[  5  19 -38 -21   2  48  21 -23  34  -3 -12 -27  -2  39  -8  18 -29   9
 -45  15  -7 -21   3  42  21 -15   7 -43 -14   6  13  -9  -4  13 -34 -13
  -9  44   1  66  49   9]
Q531
[ 34  53 -43 -29 -10  49  18   8  16  20  -6 -24 -38  38 -31  -8  21  11
 -22  12   9 -11 -16  29  64 -11  61  12 -14  14   6  20  -5 -28  -4   0
 -34  30   1  57  26  20]
Q476
[ 28   9 -24 -17   8   0  14 -16  19  -2  21 -20  38  31  40 -28 -48  20
 -15 -33 -30  11  43  13   0 -55 -11  25   5 -12 -49  37 -13  45 -65 -48
 -26  -7  22  24  53  44]
Q301
[ 46  37 -79 -15 -50  22   9  22   9  18   8 -29 -17  56 -37  20 -35 -13
 -18  -9  -8 -22  12  18  82 -19  69  68 -20 -22 -11  14  18 -42 -13   2
 -32   9  31  32 -37  37]
Q739
[  9   6 -65 -21 -15  50   2  22  33  14 -24   3 -10  36  -1  -2 -27  -1
  -4 -20   6 -71  48  25  85  -5  36   0 -15 -13  20 -21  -5  -2  28  11
 -34  57 -19  42  43   2]
Q335
[ 16  33 -20 -10  -5 -33  12  -9  17 -25  20  12 -17  13  28 -32 -54   0
   6  19 -13   9  29  35   5 -16   0   8 -20 -36 -94  31  -2 -21 -39 -17
 -11 -53  16 -35   4  32]
Q970
[  8  24 -49  -5 -26  24 -38 -24 -11  30  -1 -14   3  19 -34   1  53 -24
 -21 -37 -10 -35  21  10  36 -14  29  52 -21   0  43  47 -10  73  30  -4
 -17  58  32  49  28  34]
Q335
[  7  21 -10 -32   1 -37 -46  41 -12  32  68   0  23 -17 -16  22  78  81
 -24 -15   9 -39 -26 -25 -41 -40 -36 -36  57   4  14 -10   6  33 -31  37
  20 -13 -20  18  60  40]
Q970
[ 54  13 -51  24 -11  50  32  -6   4  23 -50 -30  -3  35  18   6 -62 -26
 -29  21   5  25  60  22  94 -15  42   8 -30 -56  20  31  -5  13 -50  -3
 -20  49 -39  40   1 -29]
Q476
[-13 -23 -21  -4  13 -10 -26 -15 -42  -2  -3  28   3 -28  13 -41 -20   3
 -16  39 -17 -26  37 -21   4   8 -36 -25 -16 -63  45  -1  28  33  31  13
  19 -23 -14  -7  71 -10]
Q531
[-62 -29 -17 -46 -28  34   8  30 -29  14 -14  16   3  -1 -14 -28  35  21
  25  -3 -22 -81  -9 -24  25  22 -38 -64   1  18  64  42  18  42  48  38
   1  23 -54  41  73 -17]
Q970
[  4  14 -20  -7 -12  35  26  -7  59  -3 -27  -8  35  15 -33  -6  -2 -27
 -17 -22   1 -35  14  49  47   6  22  18 -27  27 -24  39 -35  29 -14 -15
  -9  58  10  60  33  25]
Q415
[ 20   0 -33 -11 -10  45  19 -19  42   6   4  -9  52   9 -61 -23 -20 -22
 -32  25  25 -10   8   7  73 -11   9 -10  -4  24  26  22   2  21 -43  -7
  13  36  16  60  28  29]
Q522
[ 20  17  11 -28 -15   4   1  43  19  15 -24   4 -41  22  28  11  51   1
  43 -21  -2 -25   4 -17 -10  11  -3 -39  -5   4  23  -7  -1   9  85  -6
 -14  43 -23  29   9  12]
Q335
[-52 -15  -3  -1  23  19   9 -67  -8   5  11 -17  13 -13 -10  -7 -31   1
 -53 -28  24  -4  20 -38  47 -35 -17 -43  13  17  78 -23  13   9  35  11
  -9  83 -10  65  12 -31]
Q301
[ 20  24   7  42  29  15 -16  26  16 -46  66 -35  -9   3   4  25 -27  42
  -5  15   6 -12 -32 -61 -33 -30 -52 -54  24   4 -49  -3 -46  -2 -26 -15
  22 -11  -8  41  50 -17]
Q522
[-50 -25 -25 -13   6  17 -24  21  -2 -31  -2   3 -18  29   6  29 -25  34
   2  26  30 -23 -11 -51 -22 -36 -47 -41 -13 -19  -6 -13  -8  18 -37  33
 -15 -51  -8  -8  55  26]
Q531
[-48  43 -61 -47  -2  13  14 -14  38 -10   6  17   2   5 -45  16  26  -4
 -23 -44  39 -34 -16   4  56 -24   3 -95  -3  -6   5   0 -55 -12 -21  15
  19  19  21  67  53   1]
Q970
[-49  -3 -26  33   1  30 -48 -40 -42 -15  20   8 -28  -2  25   9  41  33
 -45  57   9  18 -16 -69 -76 -20 -19 -43   8 -33  43 -68  12  16  14  31
  -2 -22  -3   1  54 -20]
Q531
[ 17   7 -65   2 -37  27  37 -38  27   6  27 -20  14  36 -29  -7 -46 -20
 -45 -24 -33 -13  23  21  74  19  26  25  -7   4  24  49  -4 -17 -12  -2
 -24  35  16  29  -3   9]
Q301
[-39 -18 -45 -19  11  11   5 -43  18  11   1   5 -21   4   0  50 -33   3
 -15 -22  -7 -32  12  47  62  32 -18 -25  24  23  77  22  12 -25  31  30
 -10  58 -37   0   3 -30]
Q476
[ 22  22 -51  20  35  12   1  -2 -54 -12  35 -12  27  21 -17 -63  13  28
 -10  57 -27   7  42 -37   4 -45  28  49  -9 -16 -58   5 -16  80 -63 -31
 -36 -26  18  15  44  58]
Q970
[  2   7  -5  -8 -14 -41   9 -34  19  18  -7 -27  45   4  10  -1  -5 -22
  -5 -24 -18  14  47  45   7 -44 -11   3  10  20 -61  70  22  29 -74 -27
   1  17 -49  -8 -37  23]
Q312
[ -4  18 -31 -24   0  63  19  17  35  16   8   7  -3   8 -42 -17   7   4
 -35   0  15 -42 -17  33  43  15   6 -20   3  43   4 -31 -17 -11  -4   9
  -8  40  45  16  71   7]
Q970
[ 11  17  -8 -15 -19  46 -23 -12  -9 -13  47 -33 -14  34 -12 -12  23  32
 -40  15   4 -15 -17 -20  19 -15  17 -12  32  22 -31  29   6  -1 -28  19
 -20  -4   4  40   6  29]
Q312
[ -2 -19 -17   6 -16  10   4 -41 -15  -5 -45  -3  25   9 -16  -8 -23 -42
 -25 -18  19  15  12  16  50  12  20 -18 -38 -14  23  14 -14   1  -7  12
   4   3 -12  48 -45 -23]
Q312
[-12  29 -12 -16  29 -11  30  15  48 -18  19   8  13  -6   2 -37  -2  12
  16  12 -28 -16  -6  50 -11   2 -24 -21  17  23 -73  11 -35   3 -49 -47
 -13 -27  21 -14  89  24]
Q415
[-10 -12 -53 -21 -12  12  21 -79 -12  24 -32  -8  21  23 -29 -27  -5 -25
 -37  -1   4  27  49  39  71 -13  33 -22 -15  -2  73  20  32  35   4  -5
 -13  49  -9  59 -27  12]
Q970
[  0  15 -92  10 -25  17  32 -30  35  26  12  -2   0  22 -54  36  -5 -40
 -30 -31 -32 -20  -2  38  55  35  15  10  -2  45  63   9 -31 -19  -7 -20
   4  59  55  34  -4   1]
Q739
[-39 -20 -66  -9   3  42  -4 -26 -31 -15 -39   2  23  16 -10 -15 -36 -10
  -3  39  15 -21  30 -20  72 -21  -5 -14 -20 -26  28  20   3  25  -4  27
 -15  18 -14  27  26  -2]
Q476
[ 32  10 -31   8 -26  18  13 -42  42  -2 -15 -27  53  32 -16  12 -32 -20
 -39 -10   7 -18  19  51  59 -13  27  -4 -18  -6   2  27  27  28 -19  -5
   0  72 -26  89  -3   5]
Q335
[ 25  -7 -43  14 -10  22   6 -49 -12  17   7 -48  11  36  -2  -9 -32   5
 -69  30   1  21  50   0  47 -25  13   7  -2 -12  16   0  24  -1   1  13
 -34  69  -8  53 -11  -1]
Q301
[-43 -44  39  10  -9  10 -30 -48 -14  -3  71 -17 -34  16  53  48 -19  77
 -39 -84 -23 -28 -12 -53 -22 -20 -50 -39  72  36 105   1  47   1  51  50
   9  34 -21  20 -16 -19]
Q301
[-77 -43 -52 -11  29  -6  -8 -38 -12 -12  -7   3 -41  53   6  74 -22   4
  -3  -4   0 -41  -5  10  -4  30 -23 -29  13  42  61 -43  -4  -9  50  34
 -52  47  -9  11   3 -15]
Q739
[ 11  22 -45 -52 -32 -26 -28  30 -37  25  24 -31 -34  39  53  65 -16  32
   8 -12 -20 -11  34 -21  23 -17  10 -14  22 -33 -23  20  61   0  90  32
  14  23 -30  48 -47   5]
Q415
[ 16 -28 -60  10   0  29 -32  11 -15 -33  67 -14   4  34 -22  13  40  25
 -18  89  -9 -11  11 -62   3  46  16   6  52 -19 -35 -15   6  14 -31  20
 -36 -17  36 -56  32  49]
Q312
[-16  43 -58 -34 -13   8  23  10  59   6  16   2  23  25 -15 -26  43  15
  -9  18 -38 -34  10  68  14 -26  -7  20   7  33 -28  18  -8  10 -48 -28
 -34  44  32  46 102  67]
Q415
[ 16   3 -21 -19 -33  24   5 -11  27   0 -18 -24  22  27  -4  19 -27 -28
 -30 -13  20  -7   7  14  80  -6  35 -17  -6 -15   1  21   2   2 -25   6
  19  74  -5  63   9 -26]
Q522
[-81 -44   1  -5  14  24  17  11   1  -5 -77  -4  -1  29  -4  10   6 -33
  35   0  30   0   1  -1   3   2 -33 -59  -8  24   3  -6 -22  23  -2  19
 -35  -7 -19 -21  13 -15]
Q415
[-52 -48 -26 -30  27 -42 -43 -35   5 -30  49  26  13   9   8  49   5  -4
  29 -44 -46 -79 -26  35 -24  89 -16  38  20  45  52  12 -22  37  74  -8
 -20  34  75   8  35  25]
Q335
[ -6 -14 -78   9 -23 -33  11  14   0  11  10  -2  13  13   8  35  -9  -5
   7  16 -24   4  35  30  50  17  -5  -2  39 -15 -33  -6  24 -47 -25   7
  22   7   5 -66  -9 -19]
Q610
[-12  11 -80 -40 -35  39  27  14  34  20 -24   6  17  14 -38  13  10 -20
 -25  29   0 -36 -12  25  60  48  39 -12 -35   2  21  -6 -26 -16  14  20
   1  40  27  58  39  -5]
Q415
[  5 -14 -42 -52 -70  44  31  -8  57  -9 -56  18   7  53   1  53 -55 -34
  15 -26  12 -19  -1  35  37  44  26 -12 -61 -13  14  55   5  10 -11  23
  -6 -35 -16  12 -42  38]
Q312
[ 12  -8 -79 -27  -4  47  35 -10  27  11 -11 -19  -7  51 -23  25 -32   7
 -23 -10 -18 -41  16  37  79  18  27 -19 -15  14  54  15  -9 -16  10  -6
  -7  42  11  60  41  -2]
Q610
[-24   4 -19  12   4   5 -13 -23 -20 -19   4 -29  -4  16  20 -14 -42  44
  -8  32 -17 -18  11  10  -9 -27  -7  10  -7  16  -8   2   3  46   3 -13
 -34  23 -33  59  41   4]
Q415
[-63 -16  12 -38  66  20 -39  18 -43 -10  23  -4  -8 -12  -3   4  17  14
 -24 -15 -23 -75 -15  20  20  12 -41  13  31   5  40 -33 -12  22  37  20
 -33  75  35  21 109 -18]
Q531
[ 20  13 -40 -19 -29  37  37 -14  27   5 -43   7  -1  37   9  -4 -15 -35
   8 -14   9  10  22  24  70  21  71   5 -20 -11  -6  36   4 -27  17   0
 -30  20 -52  43 -26  -9]
Q476
[ 14  45 -43 -37 -28  37  20  -7  29  12  -3 -10  -1  21 -33   9   0 -13
 -24 -25  14 -26   5  13  75 -12  61  10 -10  -6   2  27  -5 -24  10   5
  -5  28  -4  45  -1  14]
Q610
[ 11  -2 -39 -26  17  57  14 -28  41 -14  -5 -24 -11  51 -24  20 -16 -31
 -47  14  -6 -19  -6  14  48  17  18 -11 -23   6  12   6 -27 -26  14   9
 -25  67  16  25  29  -9]
Q522
[-25   7 -33 -18  41   4  26 -30  36   1   2  -6  19  16  13  53 -65  12
 -21 -34 -28 -62  39  54  35 -23 -18  13  11  50   4  -8  -9  31 -15 -15
  -3  93  -9  -3  30  12]
Q610
[ 34  46 -33 -41  19  33   2  36  22  -9  41  -6 -31  26  21  37 -15  10
 -10  46 -35 -60 -17   7 -41  60  59  40 -28 -11 -36 -38 -17  16  43 -32
 -37  36  50  46  92  26]
Q531
[  8  10 -28 -11 -18  50  27  10  23  -3 -55  -9 -25  24  11 -25 -29  -3
   7  -3 -14 -34  16  36  76 -13  22   4 -46 -20  32  39 -34 -13 -32  -9
 -20  40   1  48  49  -8]
Q476
[ 35  61  56 -15 -69  35 -34  54  26  -7 -18  31  20 -14  24 -77  66 -47
  25 -44  11 -41 -26 -22 -40  -4  -2  -4  -6 -25 -96  84 -57  21  18   3
  15 -33 -20  27  79   8]
Q522
[ -5 -29 -57 -14   1  64  49 -31  47   6 -80   5  41  44 -21   6  -3 -26
 -27 -11   1 -34  31  53  62   8   3 -42 -36  20  48   6 -29  11  -6   9
  -1  67 -24  56  39  -9]
Q610
[ -5  29 -13 -46  -1  55   8 -59  29  11 -38  -9 -10  12 -18   0  17  -4
 -48 -37  10 -32   3  53  49 -22  15 -48 -10   3  73  -1   4 -28  66  13
   9  70  -1  69  14  -5]
Q610
[  0 -76 -76  55  14 -43  -4   9 -35   5   3 -33  47  30 -16  54   2   4
  22  38 -49 -11  41   3  39  27  -8  34  30  -4  47  23  14  54 -79  -5
  -1  41  20 -44   4  11]
Q476
[ 31  16 -44  -9 -68  51   3 -11  59  32 -13 -15   7  40  -8  11   7 -11
 -25 -16  -4 -30  16  27  44 -12  30  14 -10  32  56  13  20  33   3 -13
  -3  94  33  64  21  41]
Q335
[ 18  19 -81   1 -27  52  32 -16  18  -6 -26 -16 -38  56 -20 -12   1 -18
 -22  46   6   6  21  -2  62  11  40 -40 -18  -4   6   6 -42 -42  -2  -3
 -20  23  22  35  13   2]
Q610
[-12  60 -20 -56 -28  23  38   3  34 -11  -9  11  23  17   0 -27  41 -10
  10  43  16  14 -50  14 -18  -5   3 -54  12  56 -75 -14  -7 -32  10 -24
  10  12  33  50  30  29]
Q610
[  7 -41 -58   9 -31  -2  20 -31  -8  22 -31 -14  61  15 -41 -26  -6 -37
 -26   1 -18  -3  40  -6  50  10 -17   4 -28   5  68  36  -1  36  11  -1
  -2  60  16  43   4  14]
Q301
[-19 -11  -5  -2  -2   8 -43  22 -12 -51  48  18 -20  30  17  -7  31  35
  14  -9 -53 -91 -48 -35 -60  35  -5  70   3  29 -14  26 -58  16  32   8
 -38 -12  54 -24  96  44]
Q610
[-103   18  -24  -56   40   45   21  -13   35  -21  -15   33    5   19
  -24   44   23  -27    2  -33   49  -46  -27   -6   19  -13  -31  -53
   -1   46  -26    1  -47   -1   16   37  -18   15    3   15   50   10]
Q610
[ -9   2   3 -24  13 -20  41  21  20  17  45  -7   5 -15  -5  12 -48  35
   9 -40  -6 -43  31 -45  63 -29  -2 -39  27  -5  60 -21  73   5  25 -14
  19  44 -16  25  30   9]
Q301
[  2  10 -58  -1 -27  50  34  24  19   0 -37  23  19  21 -17 -40   6  -8
   5   8   3 -32  19  15  59   2  16   2 -23  16 -22  13 -42   7 -27  -6
  -3  11  -2  35  68   7]
Q610
[ 41 -24  38 -28  35 -55  -7   4  28   7  61  25  30 -14  41  23 -27  19
  -5 -33 -31 -16 -11   8 -38  33 -10  65  39  48   2 -10  11  -9  26 -22
  23  11  61 -42  -2  43]
Q610
[ -8  13 -18  -1  56  24   6  25   7 -12  17   7  28  23  26 -16  17  16
   9  17 -29 -49  18 -18 -20 -48 -41  17   1  23 -85  45 -45  50 -71  -7
 -12   1  17   3  91  46]
Q476
[ 16 -29  29 -33  35  38 -51  16 -51  17  13 -36 -21  23  20 -22  44  22
  -4  16 -37 -32   9 -16 -13  -9  -3  51  24  14  25   5   0  46  35   1
 -31  47  45  -7  39  22]
Q522
[-12  39  31 -24 -16  -1 -42  -2   4  16  88   5  -3 -27  55  13 -52  55
 -12 -72 -19 -37   8  -1 -28 -53 -19  29  69  11  16  19  48  31 -15 -10
  11 -26  -7  30  23  37]
Q531
[-22   9 -60 -27 -25  68  34  -9  31   4 -24 -11 -30  30 -28   6 -34  24
 -23  11   8 -23  12  58  88 -11  23 -24 -30   9  45 -12  14 -25 -25   6
  -9  29  -5  80  24   3]
Q531
[ 31  10 -61   2 -13  47   2   4 -13 -39 -29 -16 -12  51 -11 -31 -25   5
  -4  54   7 -11  13 -13  71  -9  26   4 -33 -28 -44  36 -20   5  -8   5
 -27  13  -2  31  38  18]
Q476
[  -5   27   -2   -1   19   26  -17  -22  -29  -23    8  -26   -8   23
   33  -40   23    9   -5   47  -16   13   25   -1  -40  -32  -30  -13
    8    2 -114   60  -33   71  -66  -23  -38  -27  -21  -12   52   25]
Q312
[  5   6  13  14 -19   7 -19  37  52   7  -7  14  30  12  48 -16 -16  32
  -6 -32  18 -81   6 -33 -42 -75 -46 -92  20 -18  19 -32   4   1 -31  25
  10 -16 -48  46  80  10]
Q335
[-34 -51  -5   8   5  34  17 -21  55  12 -36   2  29  12   1  15 -23   1
   9  -8  37  -7  47 -12  33 -53 -52 -56 -16  -8 104  15   9  39 -49  12
 -14  14 -34  56   2  28]
Q335
[ 16  11 -51 -34 -55  54  37 -19  21   4 -29 -20  17  44   4 -16 -18  -5
 -33 -16   7   5  18   5  76 -11  30 -42 -22 -20  23  14   6  -6  16   0
  -5  66   2 112  22  -9]
Q301
[-64   9  12 -17  23  35  -1   6  22  -3   3   1 -13  20  28  43  -3 -12
 -12 -11   7 -49 -29 -13 -69   5 -50 -55   3  52 -47   2 -21  19  22  20
 -16  20 -35  18  68 -25]
Q531
[ 61  59 -25 -24 -12   9  27 -14  67  12  12   9   4  23   2 -19  23 -20
 -13  16 -35 -14  -7  79 -18  43  33  23  -7  36 -39   5 -19 -14  23 -38
 -35  36  11  22  17  39]
Q335
[-39 -18 -19 -31   7 -13 -25   0  -1 -11   1  31 -37   9  47  19 -29  38
  20  12   2 -48  19 -33 -28 -23 -40   6 -20 -18  18  -3   5  31  22  16
 -25  -5 -16  -4  58  28]
Q739
[-26 -26 -39 -42   6  10   6 -29  61 -19  -3  18   3  39 -13  60  42  -1
  25 -37 -15 -34  -6  28  -4  36 -26  -1 -32  29  10  70 -29  59  16  -3
  -9  18   8   7  27  51]
Q335
[-27  28 -12 -38  25  40  15 -17  17   4 -29  13   1  -8 -35 -10  24 -27
 -15 -51  20 -39  -8  14  49  -7  -4 -37 -14  26  37   8 -50  -3  53  -2
   9  48  15  56  45  -8]
Q610
[ 14  15 -55 -26 -52  22  -2 -14 -10   8 -32  -1 -15  31  -1  -8   0 -18
 -13   7 -16 -15   1  39  41  26  26  30 -34 -15   3  40 -15  11  12   0
 -15  35  18  50  21   1]
Q739
[-18  43 -51 -43  -2   9   2 -13  22  23 -20   3   7  15 -32  -1   8 -50
 -41 -43   4 -25 -20  67  39  14  32  -1 -17   7   0 -14 -29 -48  44  14
 -14  21  46  39  23  -9]
Q415
